Each row is followed by roughly how far along a hidden order it lies, from 0 to 9. A new part has a new order.
(in the rows, 128 means zero)
[ 34 134 130 141 121 118 149  83 103 145  83 122 132 112 144 121 145 135] -> 1
[255 125 108  94 121 150  90 163  97 103 130 127 122  72  94  87 144 114] -> 9
[ 14 122 124 138 123 112 176  84 133 165  88 131 125 145 159 115 131 129] -> 2
[133 131 132 141 122 131 122 122 114 121  88 118 139 113 125 123 148 134] -> 4
[252 111 105  97 127 149 102 173 136 120 131 133 127 108 101  95 125 113] -> 9
[241 127 112 103 121 144  95 155  97 104 120 124 125  85 102  90 149 117] -> 8
[171 122 111 112 126 137 113 128  92 152 120 130 145  61 107 111 153 129] -> 5
[  1 119 141 170 130 118 159  88 149 179  79 124 159 141 149 156 126 148] -> 0
[128 121 123 128 122 131 129 125 131 136 102 126 132 124 127 113 134 127] -> 5
[135 125 117 117 123 132 122 110 103 137 109 128 129  93 123 103 145 124] -> 5
[165 124 126 134 124 137 113 142 127 126 103 121 143 111 116 117 145 131] -> 5
[  1 133 130 145 123 113 155  68  95 169  85 126 133  94 150 125 150 139] -> 0
[126 127 131 139 119 126 137 119 139 120  85 119 116 158 141 109 128 124] -> 4
[ 61 124 109 108 120 113 150  96 115 148  98 135 103 131 150  86 132 113] -> 4
[143 127 125 128 118 129 128 131 134 109  97 123 114 148 135  99 130 120] -> 5
[ 41 122 128 143 126 122 147  92 119 164  87 128 142 113 142 127 138 136] -> 2
[ 75 118 133 156 129 129 140 113 146 161  92 124 158 127 130 146 131 141] -> 2
[159 135 133 140 122 137 111 123 100 115 100 114 148  84 113 120 160 138] -> 4
[  9 134 139 152 121 112 154  74 114 149  79 122 133 127 155 125 144 137] -> 0
[  4 123 133 155 126 114 158  85 140 166  77 126 137 145 156 132 128 136] -> 1
[242 124 127 118 123 149  96 163 114 103 120 119 136  86  98 108 141 127] -> 7
[255 126 120 111 121 153  91 166 110  91 116 119 129  92  96 100 140 122] -> 8
[151 115 125 134 127 138 121 144 145 138 105 124 147 128 118 123 129 131] -> 5
[151 130 124 126 121 131 120 120 103 129 103 122 134  98 124 109 150 129] -> 4
[  5 128 132 150 122 112 159  76 125 165  80 125 131 136 159 123 137 134] -> 1
[ 60 130 130 140 121 121 144  99 122 135  82 123 123 128 145 113 135 130] -> 2
[192 144 129 123 118 137 100 128  66  96 104 114 136  56 107 103 177 132] -> 4
[ 95 126 108  99 118 120 139 102 104 134 105 134  97 120 147  79 134 110] -> 5
[174 113 119 128 128 136 124 144 150 145 108 129 142 138 120 118 123 126] -> 6
[247 118 117 112 125 152  95 168 121 110 122 121 135  88  93 113 133 124] -> 8
[142 138 127 129 120 132 117 113  81 120  98 118 137  76 120 109 163 133] -> 3
[119 122 134 152 126 134 125 132 144 137  94 119 155 132 124 137 135 140] -> 4
[249 134 120 111 119 148  89 153  80  91 113 117 130  64  95  96 158 123] -> 7
[ 68 121 127 137 122 118 153 104 149 141  88 127 114 170 154 111 117 123] -> 3
[153  97 127 143 132 138 131 174 215 148 103 128 146 202 127 134  94 127] -> 7
[ 63 102 112 125 130 120 158 116 170 178 103 139 123 172 150 114  99 120] -> 5
[170 127 129 136 124 136 115 135 121 121  98 119 145 108 117 119 144 133] -> 4
[165 117 132 143 127 140 116 150 150 133  98 120 156 131 115 134 131 137] -> 5
[ 99 119 110 108 123 120 141 108 121 146 108 135 108 128 142  89 126 114] -> 5
[  9 125 125 139 125 114 154  81 109 170  89 130 134 113 150 121 138 132] -> 1
[176 137 125 121 121 136 104 125  81 115 108 118 137  60 111 106 162 131] -> 4
[160 118 126 138 129 139 115 145 134 143 107 124 157 104 109 131 138 137] -> 5
[180 125 106  97 120 132 119 134 107 118 118 131 106 108 126  79 137 110] -> 7
[225 122 116 109 121 143 102 168 136 101 114 123 118 137 111  96 129 113] -> 8
[160 111 132 147 130 142 118 158 165 140 101 121 161 138 112 141 124 142] -> 5
[159 120 107 104 123 130 126 127 113 136 118 133 116 106 126  92 136 114] -> 6
[ 46 133 121 125 118 111 150  80 103 145  91 129 111 123 156  96 144 121] -> 2
[  5 123 130 151 126 115 159  80 131 168  84 128 140 139 154 130 131 136] -> 1
[ 54 118 130 145 127 125 144 110 143 157  90 126 139 135 138 137 126 134] -> 3
[ 43 112 143 174 134 128 148 119 170 173  86 122 170 151 135 163 119 150] -> 2
[158 120 134 150 128 139 110 146 146 132 100 122 157 134 113 137 134 139] -> 5
[  6 119 118 136 125 113 164  89 140 171  97 136 119 148 158 111 124 123] -> 3
[177 131 131 137 124 139 106 136 108 116 102 117 143  87 109 120 154 136] -> 4
[232 120 136 141 127 151 100 168 140 102 109 115 151 114  96 133 129 137] -> 7
[246 157 125 110 112 141  83 126  26  68 110 110 121  16  98  77 194 126] -> 5
[  1 119 145 178 129 113 168  77 158 182  69 123 159 158 159 157 124 150] -> 0
[ 24 113 114 125 126 113 162  93 147 173  96 137 119 159 163 108 119 120] -> 3
[219 117 118 119 125 144 106 166 141 119 114 125 134 122 106 107 128 122] -> 8
[162 106 120 132 130 139 123 160 173 145 111 129 143 155 119 124 112 126] -> 7
[ 67 121 134 153 130 128 138 105 126 163  94 124 159 104 128 138 146 145] -> 2
[115 108 110 113 128 129 139 132 158 157 113 136 123 150 134 106 108 118] -> 6
[241 117 112 107 125 145 102 165 126 121 120 128 132  99 104 100 132 119] -> 8
[ 67 120 114 119 124 119 148 100 126 154 102 134 112 133 149 100 125 118] -> 4
[134 119 123 131 128 135 121 130 125 145 105 127 147 108 118 122 139 132] -> 5
[255 107 112 110 129 153  99 183 151 120 129 130 136 115  94 110 116 120] -> 9
[124  95 119 137 134 135 137 158 206 171 110 136 144 184 129 132  91 126] -> 7
[121 124 106  99 119 123 135 109 106 134 110 134  96 121 141  81 125 109] -> 6
[120 132 118 122 122 129 126 109  90 142 105 126 132  78 125 104 153 129] -> 4
[205 124 130 133 126 147 105 153 121 118 110 118 150  96 100 121 142 135] -> 6
[248 134 132 128 120 149  95 159 103  81 106 112 135  89  97 110 150 132] -> 7
[247 116 113 106 126 148 100 170 127 117 123 127 132 102  98 101 130 119] -> 8
[ 80 126 125 135 125 127 136 103 106 153  93 126 139  97 132 121 143 134] -> 3
[170 134 109 102 118 130 116 120  75 119 112 127 114  71 122  84 157 117] -> 5
[183 114 131 142 134 148 109 158 136 142 115 122 167  91  98 143 134 141] -> 6
[194 134 133 138 123 142 104 141  99 106 106 114 148  81 105 121 159 137] -> 5
[175 118 130 145 129 142 113 150 138 134 104 121 161 107 106 134 138 138] -> 5
[112 125 133 148 127 133 126 119 122 145  98 121 155 105 124 135 145 141] -> 3
[193 118 114 115 128 141 106 148 116 142 121 129 150  80 106 113 142 128] -> 6
[ 79 126 138 156 126 129 134 113 131 143  86 119 151 115 131 139 140 144] -> 2
[ 41 110 114 124 127 117 158 101 150 176 102 138 121 154 153 109 113 120] -> 4
[203  94 105 111 138 147 113 168 163 181 142 142 160 102 100 126 113 125] -> 8
[254 131 122 113 120 149  92 161  99  91 109 118 129  82  96  98 149 126] -> 7
[255 124 100  85 123 146  96 160  97 117 136 132 119  71  97  80 143 111] -> 9
[ 64 122 114 115 122 116 148  92 114 152 103 133 110 126 150  95 133 118] -> 4
[ 14 129 128 142 123 112 159  79 117 159  84 127 129 133 155 118 138 132] -> 1
[  1 133 141 158 122 117 151  80 115 147  77 119 139 126 149 130 143 141] -> 0
[130 120 115 118 125 130 130 127 128 149 110 132 128 122 128 105 129 122] -> 5
[174  90 109 123 138 142 124 168 190 177 130 139 158 149 112 132 101 125] -> 8
[180 120 134 149 130 143 110 151 138 131 107 119 159 107 106 140 137 142] -> 5
[ 20 133 142 159 121 118 152  84 126 143  72 118 138 138 150 133 141 141] -> 0
